Here is a tiny trained network, its code and every weight. The questions are about switching its units off for an input and a target symbol, where a switched-off unit gives its printed mean instead of its output.

import numpy as np


def w(rows, s, z=0):
    codes = np.array(rows[::2]) - 128.0
    scale = np.full(codes.shape[1], s)
    scale[-1] = z or s
    return codes * scale


def f(y):
    return np.maximum(y, 0)


def softmax(a):
    e = np.exp(a - a.max(-1, keepdims=True))
    return e / e.sum(-1, keepdims=True)


def log_softmax(a):
    a = a - a.max(-1, keepdims=True)
    return a - np.log(np.exp(a).sum(-1, keepdims=True))


def net(x, mask):
    ids = ['αγδεζλπφ'.index(c) for c in x.split()]
    T = len(ids)
    res = E[ids] + P[:T]
    u = 0
    for l in range(2):
        r = res
        for j in range(2):
            rows = slice(4 * j, 4 * j + 4)
            q, k, v = (r @ M[l][rows].T for M in (Q, K, V))
            z = softmax(np.where(np.tri(T) > 0, q @ k.T / 4**0.5, -1e9)) @ v
            o = O[l][rows]
            res = res + np.where(mask[u + j], z, o[:, -1]) @ o[:, :-1]
        u += 2
        y = f(res @ A[l][:, :-1].T + A[l][:, -1])
        res = res + np.where(mask[u : u + 4], y, B[l][:, -1]) @ B[l][:, :-1]
        u += 4
    return log_softmax(res[-1] @ U[:, :-1].T + U[:, -1])


Q, K, V, O, A, B = {}, {}, {}, {}, {}, {}
E = w([
[98,102,72,140,147,28,153,216,139],'α',
[118,115,151,93,98,178,43,130,117],'γ',
[42,212,72,249,169,141,35,164,81],'δ',
[97,64,105,130,178,32,59,185,131],'ε',
[103,223,164,230,38,182,167,115,167],'ζ',
[81,88,88,157,78,200,88,124,248],'λ',
[216,121,115,126,121,178,108,171,148],'π',
[35,50,93,238,188,113,227,144,156],'φ',
],0.014)
P = w([
[155,102,141,167,99,100,7,99,129],'0',
[80,93,170,101,136,146,113,154,144],'1',
[183,65,107,79,124,114,125,75,69],'2',
[113,147,178,114,163,177,116,179,164],'3',
[182,127,67,140,121,124,122,90,116],'4',
[108,158,192,141,185,223,116,167,178],'5',
],0.013)
Q[0] = w([
[130,191,162,174,17,139,172,99,207],'L0H1',
[168,25,61,80,41,67,92,72,153],'L0H1',
[121,132,232,32,146,79,160,78,83],'L0H1',
[91,57,206,141,232,177,127,255,176],'L0H1',
[103,69,74,107,196,59,83,182,143],'L0H2',
[142,57,97,106,101,187,152,149,170],'L0H2',
[179,164,161,104,126,144,89,117,111],'L0H2',
[132,123,94,100,60,223,115,107,98],'L0H2',
],0.0092)
K[0] = w([
[214,197,194,66,75,205,180,66,91],'L0H1',
[211,61,103,177,68,22,123,29,2],'L0H1',
[146,79,120,177,24,136,81,185,185],'L0H1',
[63,150,239,117,217,63,106,218,203],'L0H1',
[133,34,165,151,134,52,82,172,109],'L0H2',
[210,74,154,112,124,143,142,171,221],'L0H2',
[99,174,91,91,166,196,50,175,55],'L0H2',
[153,157,49,119,189,182,121,53,227],'L0H2',
],0.0078)
V[0] = w([
[132,124,255,66,94,191,91,78,53],'L0H1',
[54,120,105,95,202,114,50,145,179],'L0H1',
[88,32,143,103,206,76,131,57,183],'L0H1',
[199,49,129,140,76,193,124,122,216],'L0H1',
[76,167,84,177,196,130,124,94,68],'L0H2',
[102,174,58,112,129,141,150,64,181],'L0H2',
[54,134,157,86,71,77,73,89,116],'L0H2',
[183,188,210,109,128,169,95,26,158],'L0H2',
],0.0067)
O[0] = w([
[118,163,164,139,255,97,171,17,196,42],'L0H1',
[189,64,67,149,185,177,146,187,145,254],'L0H1',
[143,95,123,128,186,223,122,109,51,113],'L0H1',
[136,122,220,186,124,107,76,119,25,174],'L0H1',
[208,139,146,193,63,199,181,143,102,127],'L0H2',
[135,157,107,187,155,101,103,246,125,134],'L0H2',
[122,136,37,133,118,172,155,107,147,152],'L0H2',
[103,13,121,110,93,137,157,162,120,91],'L0H2',
],0.0075,0.0051)
A[0] = w([
[172,184,153,199,96,158,255,130,112,81],'L0N1',
[25,200,44,174,155,118,128,166,113,173],'L0N2',
[57,121,60,104,175,95,253,126,138,123],'L0N3',
[161,89,157,63,110,130,151,69,62,2],'L0N4',
],0.0069,0.0074)
B[0] = w([
[48,156,17,41,117,225,254,104,171,161],'L0N1',
[182,121,187,192,142,144,128,91,89,254],'L0N2',
[113,173,242,218,103,36,83,123,87,141],'L0N3',
[115,45,165,128,72,178,126,176,150,130],'L0N4',
],0.0082)
Q[1] = w([
[189,117,96,109,97,127,203,43,114],'L1H1',
[126,127,136,148,236,186,180,195,103],'L1H1',
[193,25,24,98,150,80,87,93,81],'L1H1',
[161,92,131,148,54,212,61,134,94],'L1H1',
[141,223,53,210,136,93,72,100,144],'L1H2',
[77,54,154,83,130,36,129,97,67],'L1H2',
[123,254,191,102,148,153,108,162,148],'L1H2',
[99,98,175,92,104,138,202,158,174],'L1H2',
],0.0083)
K[1] = w([
[98,179,67,159,104,158,106,47,121],'L1H1',
[152,113,116,210,255,163,126,182,196],'L1H1',
[119,74,28,141,124,37,85,38,54],'L1H1',
[176,162,174,132,154,80,199,132,81],'L1H1',
[128,139,65,78,179,38,228,96,23],'L1H2',
[137,69,166,166,77,84,98,65,165],'L1H2',
[38,149,149,49,183,151,244,200,194],'L1H2',
[104,207,212,173,148,167,98,154,163],'L1H2',
],0.0083)
V[1] = w([
[177,123,126,53,111,157,93,117,154],'L1H1',
[105,169,91,111,76,87,131,174,98],'L1H1',
[71,139,119,163,130,170,118,105,167],'L1H1',
[110,133,86,86,126,29,86,115,156],'L1H1',
[254,148,174,103,167,146,102,103,91],'L1H2',
[109,185,149,167,103,111,84,133,129],'L1H2',
[82,103,175,126,92,124,123,167,136],'L1H2',
[145,89,97,159,121,138,81,104,151],'L1H2',
],0.0098)
O[1] = w([
[102,97,156,220,206,147,133,109,207,83],'L1H1',
[61,238,117,156,164,202,62,175,145,87],'L1H1',
[226,131,52,87,171,40,167,29,80,185],'L1H1',
[176,160,160,115,213,236,78,92,151,2],'L1H1',
[8,17,182,142,79,92,233,190,192,128],'L1H2',
[11,81,68,108,124,53,85,168,158,178],'L1H2',
[149,126,76,173,62,146,82,57,92,133],'L1H2',
[132,193,110,149,133,75,189,254,137,229],'L1H2',
],0.0054,0.011)
A[1] = w([
[92,151,48,152,160,62,187,99,59,129],'L1N1',
[161,77,127,121,180,37,116,101,131,175],'L1N2',
[133,130,1,105,75,149,122,154,115,4],'L1N3',
[181,100,126,30,53,119,27,144,238,49],'L1N4',
],0.0075,0.0045)
B[1] = w([
[137,186,154,148,171,214,34,160,180,255],'L1N1',
[179,254,136,120,151,105,73,96,146,188],'L1N2',
[229,85,222,82,129,157,208,72,124,228],'L1N3',
[1,206,63,11,68,142,124,98,210,160],'L1N4',
],0.0082,0.0096)
U = w([
[138,136,114,198,159,50,49,186,29,254],'α',
[181,92,113,118,193,198,201,104,158,114],'γ',
[172,131,197,134,161,63,160,73,181,82],'δ',
[137,144,87,82,110,85,182,129,195,31],'ε',
[119,203,138,89,98,120,106,93,116,174],'ζ',
[106,128,160,91,95,199,84,145,147,25],'λ',
[93,99,250,168,95,118,100,82,187,137],'π',
[157,102,133,75,75,94,154,98,85,86],'φ',
],0.011,0.0055)

Each question gives the input, a string of symbols that net reads in full, and the target symbol t.
The units are the heads (4 rows each of Q, K, V and O) and the neurons (one row each of A and B). Each row of codes is followed by its name. A weight is (code - 128) times the scale printed after its matrix; where a second scale follows, it is the last column's (O, A, B and U).
mask holds one flag per unit, layer by layer, with each layer's heads first. A switched-off unit (its flag False) gives its mean, the last column of its rows in O or B, instead of its output. The means were averaged over made-up inputs and are rounded, as every weight is.
A unit's drop is (log p(t) with every unit on - log p(t) with that unit switched off) / (log p(t) with every unit on - log p(t) with every unit switched off).
The circuit of an input: a set's keep is (log p(t) with only the set's units on - log p(t) with every unit switched off) / (log p(t) with every unit on - log p(t) with every unit switched off). Starting from all 12 units, units are removed one at a time, each time the one whose removal leaves the highest keep (on an exact tie, the one counted first), for as long as the keep stays at least 0.8.
circuit, biggest first: the units of the circuit, biggest drop first
unit that matters most: the unit with the biggest drop
top k neurons: the k neurons with the biggest drops, biggest first
which heads matter: for each layer, one digit per head in row order, 1 if its drop is at least 0.15 and else 0, layers parted by /
input λ δ δ ζ γ δ, target γ: which heads matter : 11 / 00
input π λ ζ γ φ, target α: unit that matters most : L0N3
input ζ ζ δ π, target ζ: circuit, biggest first : [L0H1 L1H2 L1N4 L0N1]
input α ζ π, target λ: which heads matter : 00 / 10
input ε α δ ζ ζ ζ, target ζ: which heads matter : 10 / 01
input φ α δ φ λ π, target φ: top 3 neurons : [L0N2 L1N1 L0N3]
input λ λ δ λ α π, target α: circuit, biggest first : [L0H1 L1N3]
input ζ ε α δ λ, target λ: which heads matter : 00 / 10
input λ λ λ π λ π, target π: circuit, biggest first : [L1H2 L0H1]
input δ φ λ λ π, target α: circuit, biggest first : [L0H1 L0H2]
input δ ε π γ λ π, target δ: circuit, biggest first : [L0H1 L1H1]
input ζ α α π, target λ: circuit, biggest first : [L1H1 L0N2 L0H1]
input ε ε λ, target γ: which heads matter : 10 / 00
input λ δ γ λ π, target δ: circuit, biggest first : [L0H1]
input λ ζ γ, target α: which heads matter : 10 / 01
input λ γ ε λ π, target γ: which heads matter : 10 / 11
input δ δ ε π, target ε: circuit, biggest first : [L0H1 L0N2 L1N4]
input γ δ α ε γ, target λ: which heads matter : 00 / 10
input ε ε π γ γ, target π: circuit, biggest first : [L1H1 L1H2]
input ε δ ε, target γ: which heads matter : 11 / 00
input δ δ λ γ, target ε: which heads matter : 10 / 00
input γ λ λ φ γ λ, target φ: which heads matter : 00 / 10
input π δ λ λ ζ φ, target α: which heads matter : 00 / 00
input λ ζ λ γ, target ζ: unit that matters most : L1H2
